In the rows, zero is written as 128.
Here are made-up nodes, facts about them, and rows of numbers that follow some of those facts. Name the node behind each unnamed row.

Facts:
(1338) | σ (961) | κ (280)
(1380) | κ (15)
(24) | κ (1310) | Ψ (617), (744) | τ (263)
(744) | σ (454) | κ (274) | τ (1297)
(1226) | κ (721) | τ (366)
(1200) | σ (599) | κ (15) | Ψ (237), (1128) | τ (1442)
(485) | κ (263)
(1045) | κ (772) | τ (1436)
(230) | κ (282)
(466) | κ (1146) | τ (486)
(519) | κ (26) | τ (217)
(208) | σ (945), (1161) | κ (1116) | Ψ (723), (1452) | τ (1161)
(796) | σ (1442) | κ (15) | τ (399)
(1037) | κ (859) | τ (861)
(452) | σ (399) | κ (15) | τ (538)
(93) | σ (1144) | κ (885) | τ (33)
(1430) | κ (1548) | τ (885)
(1374) | σ (72), (692) | κ (710) | τ (692)
(1504) | κ (885) | τ (1481)
(278) | κ (937) | τ (1085)
(1402) | κ (1344)
(15) | κ (12) | τ (935)
(486) | κ (1146) | τ (1437)
(988) | σ (217) | κ (26) | τ (617)
(507) | κ (274) | τ (744)
(1373) | κ (230) | Ψ (935), (1422) | τ (300)
(859) | κ (1344) | τ (1333)
(1213) | κ (263) | τ (1128)
(1363) | κ (1116) | Ψ (15), (465), (135) | τ (1056)
(1326) | κ (1116) | τ (319)
(1134) | κ (26) | Ψ (1226), (1219), (280), (797), (1430), (1146) | τ (988)
(861) | σ (1064) | κ (859) | τ (176)
(33) | κ (885) | τ (515)
(1534) | σ (135) | κ (710) | τ (72)
(935) | κ (12)
(1278) | κ (859) | Ψ (1291), (279) | τ (573)
(465) | σ (1382), (683) | κ (280) | τ (961)
(63) | κ (15) | Ψ (1048) | τ (237)
(300) | κ (230) | Ψ (1071), (1144), (274) | τ (133)
(1219) | σ (797) | κ (937) | τ (1048)
(1071) | κ (772)
(679) | σ (1437) | κ (1146) | τ (887)
(297) | σ (1219), (1263) | κ (937) | τ (1263)
(1216) | κ (1430)
(319) | κ (1116) | τ (208)
(924) | κ (721)
(1309) | κ (710) | Ψ (507), (282), (1437), (1146)
(1048) | κ (937) | τ (302)
(402) | κ (26) | τ (1134)
(974) | σ (464) | κ (230) | Ψ (133), (645), (11), (796), (112) | τ (943)
(961) | σ (1382) | κ (280) | τ (143)
(112) | σ (402) | κ (26) | τ (402)
(1470) | σ (1066) | κ (885) | τ (419)
(279) | κ (1146) | τ (604)
(1116) | κ (282) | τ (230)
(723) | κ (26) | τ (112)
(742) | σ (943) | κ (230) | τ (974)
(1085) | σ (302) | κ (937) | τ (251)
(537) | κ (15) | Ψ (402) | τ (452)
(1397) | κ (1146) | τ (466)
(797) | κ (937) | τ (1219)
(617) | κ (26)
(841) | σ (1363) | κ (1116) | Ψ (515), (1216), (861)
(902) | κ (1174) | τ (696)
(853) | κ (885)
(237) | κ (15) | τ (599)
(6) | κ (710) | τ (1534)
(645) | κ (1146) | τ (1397)
(251) | κ (937) | τ (297)
(1540) | σ (677) | κ (1344) | Ψ (79), (935), (1326), (1402) | τ (1402)
(1146) | κ (274) | τ (26)
(1019) | σ (79), (1338) | κ (280) | τ (465)
(538) | κ (15) | τ (63)
(72) | κ (710) | τ (1374)
(1436) | κ (772) | τ (1071)
(575) | κ (1430) | τ (1216)
(11) | κ (721) | τ (1226)
(1263) | κ (937) | τ (584)
(143) | κ (280) | Ψ (27), (1344), (744), (278) | τ (1427)
(27) | κ (280) | τ (1338)
(1437) | σ (604), (279) | κ (1146)
(490) | κ (1297) | τ (868)
(1355) | κ (230) | τ (1373)
(1291) | κ (12) | τ (15)
(79) | κ (280) | τ (1019)
(1403) | κ (1548)
(1230) | κ (230) | Ψ (710), (1380), (692) | τ (1406)
(454) | σ (507) | κ (274)
(135) | κ (710) | τ (6)
(721) | κ (1310) | τ (24)
(1066) | κ (885) | τ (1470)
(1427) | κ (280) | τ (683)
(772) | κ (12) | Ψ (15), (797), (1216), (1452), (251) | τ (937)
(133) | σ (1373), (1230), (943) | κ (230) | τ (1230)
(599) | κ (15) | τ (1380)
(1297) | κ (274) | τ (1146)
(1059) | κ (1344) | τ (677)
(176) | κ (859)
(1333) | σ (1402) | κ (1344) | τ (1540)
(887) | κ (1146) | τ (645)
(943) | σ (133) | κ (230) | Ψ (1403), (990) | τ (464)
(399) | κ (15) | τ (1200)
(1064) | σ (573) | κ (859) | τ (1278)
(1406) | κ (230) | τ (742)
(1385) | σ (143) | κ (280) | τ (79)
(573) | κ (859) | τ (1037)
(217) | κ (26) | τ (1508)
(1353) | κ (1146) | τ (279)
(1382) | κ (280) | τ (1385)
(868) | κ (1297)
(604) | κ (1146) | Ψ (710), (1045) | τ (679)
(1161) | σ (1363) | κ (1116) | τ (841)
(285) | σ (486) | κ (1146) | Ψ (937) | τ (1353)
(464) | κ (230) | Ψ (742), (274)
(945) | κ (1116) | τ (1497)
(1174) | κ (12) | Ψ (454), (279), (945), (176), (112) | τ (1291)
(280) | κ (1310)
(263) | κ (1310) | τ (280)
(692) | κ (710) | τ (1309)
(366) | σ (1226) | κ (721) | τ (924)
(1442) | σ (537) | κ (15) | τ (537)
(302) | κ (937) | Ψ (538), (1263), (1403) | τ (278)
(1128) | κ (263) | τ (1452)
(677) | κ (1344) | τ (859)
(631) | κ (721) | τ (11)
(419) | κ (885) | τ (853)
(1144) | σ (1470) | κ (885) | τ (1066)
(937) | κ (12) | τ (1174)
(1056) | σ (1363) | κ (1116) | τ (945)
(696) | κ (1174)
(1508) | σ (217) | κ (26) | τ (723)
(584) | κ (937) | Ψ (1310), (988)
(1422) | κ (12) | τ (772)
(885) | κ (1548) | Ψ (1144), (419) | τ (990)
(1481) | σ (1066) | κ (885) | Ψ (133) | τ (1144)
(990) | σ (1403) | κ (1548) | τ (710)
(1497) | σ (945) | κ (1116) | τ (1326)
(683) | κ (280) | τ (27)
(710) | κ (1548) | τ (1403)
(515) | κ (885) | τ (1504)
(1452) | κ (263) | τ (485)
(26) | κ (274) | Ψ (1382), (12) | τ (454)

Some rows with their names:
(1497): [135 128 119 133 134 130 124 135 141 119 125 113 125 131 135 125 139 120
 116 133 131 140 115 134  94 117 129 124 132 115 108 131]
(1066): [123 133 140 151 160 103 120 131 137 125 132 112 134 139 149 139 111 115
 146 149 110 149 130  92 129 118 125 109 128 107 112 137]
(1144): [ 71 134 130 142 159 100 116 166 106 130 167  45 160 139 232 132 185 160
 114 118  92 188 139  98  85 113 156 125 144 116 118 155]
(454): [128 127 109 138 138 131 128 136 144 129 110 115 129 121 125 128 138 114
 117 165 131 128 123 123 110 130 141 101 113 119  83 133]
(507): [114 138 127 135 110 129 140 131 134 114 139 119 123 140 118 132 109 135
 129 151 135 126 118 134 109 115 114 136 151 137 134 122]
(1508): [134 147 116 124 122 131 134 124 144 113 129 103 124 130 134 119 139 117
 117 144 136 126 113 130  91 109 134 127 141 119 117 123]
(692): [123 111 134 135 137 119 117 131 130 130 121 127 126 135 124 133 124 122
 131 154 132 145 132 115 127 126 129 119 132 114 112 130]
(1128): [118 134 126 131 117 124 138 131 133 116 139 122 129 134 120 129 117 137
 137 136 137 131 115 132 110 121 120 140 151 129 133 127]
(263): [128 137 133 137 125 124 142 124 126 105 125 133 140 143 138 135 130 131
 135 129 139 141 115 133 112 126 110 148 148 119 112 126]
(1200): [159 126 108 109 129 167 138 116 117 170 125 147 135  84 119 109 145 140
 102  53 116  78 148 149 157 153 150 127 113 164 182 107]
(230): [117 143 134 136 117 127 147 127 125  98 127 131 138 144 134 140 121 135
 129 133 138 132 114 137 113 123 107 147 150 128 117 125]
(974): [143 139  57 111 145 165 180 104 135 196  79 202 156   4  67 105 140 133
 133 124 123  54 150 113 199 223 212  89  55 143  94 152]
(143): [149 111 119 113 132 148 114  98 106 189 114 159 130  94 117 122 131 136
 114 103 118  99 178 124 198 170 160 111 100 155 166 125]
(1534): [132 139 120 131 126 131 131 133 144 113 135 111 128 132 132 125 136 124
 123 131 134 132 109 139  92 111 126 128 137 118 115 129]
(924): [122 114 132 135 138 118 120 129 131 128 128 124 129 134 128 131 127 123
 133 146 139 147 121 119 117 122 127 124 144 112 113 131]
(1226): [133 128 131 132 125 122 125 125 139 119 138 122 125 141 126 129 123 128
 138 132 141 136 115 132 108 112 117 136 150 118 133 123]
(683): [126 123 134 122 137 106 115 140 137 118 133 121 112 145 136 132 127 109
 152 159 122 137 127 115 141 119 127 128 106 108 106 138]
(319): [120 110 138 137 138 114 116 136 128 126 122 124 126 136 128 134 125 120
 135 156 131 151 128 113 124 126 126 120 133 113 112 131]
(887): [121 106 132 145 138 116 115 139 131 130 129 126 128 141 131 140 123 125
 134 157 133 153 133 124 122 129 124 117 130 112 105 139]

Rows to name:
No name comes twice in this set of rows, the named rows included.
[115 156 121 140 123 130 144 143 145 109 142  98 130 135 129 130 117 128
 119 140 119 121 110 132  88 108 117 119 138 136 125 126] : (93)
[136 122 120 129 140 136 130 154 140 116 128 113 126 130 132 117 145 115
 119 113 128 122 103 136  95 109 120 125 129 121 115 115] : (1442)
[ 54 106 116  91 106 127 126 141  49 176 189  75 171 102 234 113 228 230
 102  43 111 170 175 137 136 159 195 183 159 161 199 153] : (300)
[119 138 141 129 127 121 133 117 119 112 115 150 145 137 129 126 129 142
 135 102 137 142 110 129 123 115 103 138 138 122 121 130] : (937)
[130 114 159 129 140 109  89 124 127 128 117 133 115 160 124 130 109 113
 133 132 123 151 130 117 141  97 100 107 114 118 129 126] : (251)
[121 112 140 128 143 117 115 137 124 131 120 139 123 133 120 125 123 119
 139 132 120 138 127 110 144 124 122 116 116 117 120 128] : (935)
[112 114 139 132 140 115 111 125 124 130 117 139 134 133 119 119 123 135
 136 124 137 155 116 119 122 112 118 114 133 113 121 132] : (278)
[137 135  89 112 119 163 163  95 115 183 115 181 151  55  87 112 127 162
 128  87 133  77 153 136 177 182 169 126 119 163 165 125] : (1278)
[150  99 120 116 139 157 128 110 102 183 118 160 137  89 119 115 139 141
 114  69 119  94 162 126 182 163 152 125 118 159 179 109] : (537)
[124 144 119 131 118 131 137 140 144 112 138 107 125 132 125 124 129 129
 121 138 132 123 107 141  91 111 123 126 139 128 123 128] : (1385)
[159 120 108 117 135 163 119  97 117 187 110 149 134  85 121 117 144 136
  93  83 121  95 169 138 168 161 161 105 103 159 162 121] : (1540)
[118 113 119 143 141 119 133 142 137 134 119 141 133 116 114 136 123 123
 145 166 134 139 128 116 135 148 139 111 116 109  84 146] : (645)
[127 137  94 130 137 135 152 122 147 131 102 137 137  85 102 116 142 114
 127 164 138 119 111 110 114 147 163 106 122 110  81 136] : (112)
[108 127 114 127 104 132 136 141 135 121 131 123 125 139 111 122 122 146
 130 151 142 115 114 142 105 115 114 134 148 140 130 118] : (1382)
[147 139 117 117 114 162 149  88 105 165 116 169 148  98 120 129 127 156
 110  76 130  83 164 147 181 170 141 139 125 174 177 117] : (24)

The same nodes again, as new rows of numbers:
Some nodes and their rows:
(1373): [177 147 110 123 188 119  76 119  86 133 124 189 129 150  71 132 106 143
  83 192 150 120 119 103 168 121 169 137  91 185]
(263): [147 152 114 109 108 122 120 147  90 125 136 148 128 137 122 116 136 123
 117 127 149 124 136 111 128 121 135 155 123 151]
(1481): [146 138 136  84 124 156 101 142 131 155  80 152 133 107 118 101 119 143
 118 148 138 113 108 146 119  99 128 159  77 108]
(710): [ 93 137 143 180 105 128 137 151  89 147  82 125 174 106 106 129 132 141
  83 139 114 128 152 100 125 174 172 132 107 140]
(1403): [132 127 134 117 103 130 110 135  63 138 214 125  87 142  96  69 124 120
 151  99 111 129 143 131  87  82  88 129 148 155]
(237): [154 131 114 136 167 140 136 130 117 142 203 114  69 114 110  84 136  96
 172 110  51 103 119 158  35  87 120 122 100  80]
(63): [126 118 103  66 182 166  93 130 115 163 110 198  90 168 104  73 136 101
 153 166 107 104 100 157 146 100 100 140  30 108]
(599): [ 93 124  92 140 152 143 124 122 116 162 109 127 111 155  81  58 147 127
 185 139  67 120 107 148 106 117 117 139  94  99]
(742): [ 24 113  75 180 133 142  70 108  34 135 162 137 132 171 108  63 136 134
 145 140 135 104 123 170 103 130 122 129 118 219]
(274): [ 48 120 103 112  83 143 109 133  59 126 141 128 145 169 127  70 146 116
 130 101 149 133 147 125 130 151  98 115 135 211]
(79): [132 140 161 137 146 135 154 145  90 179 148 183 140 117 116 147 123  98
 101  97  85 132 158 117 138 140 158 135 114 171]
(631): [165 146 137 103 111 127 117 140  92 145 146 147 133 140 120 128 119 143
  94 135 157 129 142 114 151 104 139 161 146 179]
(1134): [117 141  83 105 106 145  95 117 111 137 110 120 135 155  93  75 136 160
 170 133 111 114 115 151 135  89 132 154 122 120]
(797): [138 133 158 148 106 116 138 134  81 145 164 104 135 132 108 131 131 148
  92 112 135 156 157 107 124 118 109 133 194 184]
(988): [ 83  99 109 102 163 156 116 148  77 156 139 151 114 130 130  85 131  93
 142 112  94 102 123 177  86 129 115 113  61 151]
(1508): [139 138 122  95 114 143 113 129 100 141 134 128 134 129 126 121 122 150
 105 126 146 114 138 147 126 103 140 147 127 164]
(251): [ 83 129 112 174 113 137 137 124  90 152 147  95 124 138 110  86 142 138
 149 107  87 127 127 147  84 118 122 138 141 143]
(1174): [155 146 115  99 134 136 111 138 122 126 110 154 117 140 105 126 142 126
 108 150 142 130 123 108 146 118 141 155  94 108]
(1382): [129 194 151 171  61 130 152 106 103 159 168 133 159 136  88 148 137 141
 122  68 110 149 179  87 166 106 185 178 225 181]

Which node is each row?
No name comes twice in this set of rows, the named rows included.
[134 162  88 175 171 123  85 109 108 149  58 159 168 155  58 113 122 173
 108 197 122 117 110 108 179 141 201 140  97 161] : (1230)
[155 135 156 137 137 123 146 148  78 160 154 139 133 112 132 141 120 128
  85 117 116 131 155 124 105 138 147 127 132 175] : (11)
[132 153  46 127 160 131  43  93  89 110 188 154  80 185  53  41 129 139
 201 168 119 102  87 153 102  60 132 146 101 128] : (943)
[164 153 111  67 110 140  81 109 108 133 175 148  81 178  87  81 133 140
 156 133 145 126 120 126 142  56  87 162 139 133] : (302)
[135 148 129 115 133 127 122 130 129 162  28 151 175 139  68 115 125 173
 110 157 117 135 116 107 193 148 164 148 107 139] : (604)
[116 131 140 106 119 137 119 137  97 163 105 133 126 125  81  57 123 144
 156 125 104 147 112 129 111 111 101 142 116 105] : (1066)
[ 56 159  85 145 125 169 118 111 119 176 133 175 127 149  89  76 156  97
 215  89  50  98 119 164 118  97 166 166  84  94] : (1338)
[159 145 103  85 148 130 112 138 103 154 127 179 103 153  88  69 130 120
 171 143 108 116  99 142 125  94 124 154  87 113] : (143)
[204 152 144  99  56 102 136 117  77 146 122 125 131 218  98 108 131 154
 111 173 126 112 158 106 197  90 138 144 164 160] : (1363)
[143 134 134 120 119 130 135 154  85 123 179 132 119 113 129 106 134  87
 124 110 110 130 135 115  78 136 123 116 103 151] : (1344)
[141 126 139 109  96 142 100 136  75 130 223 111  91 134 134 100 122 122
 122 103 146 115 153 147  81  76  99 143 148 173] : (990)
[124 127 161 166 128 121 156 142 102 162  90 124 177 113 124 161 121 148
  51 136 130 144 158 109 154 159 160 134 142 192] : (1045)
[116 162 115 119 104 168 118 120 117 159 154 175 130 129 136 138 136 121
 133 104 129  99 150 153 136  91 168 180 117 158] : (1019)

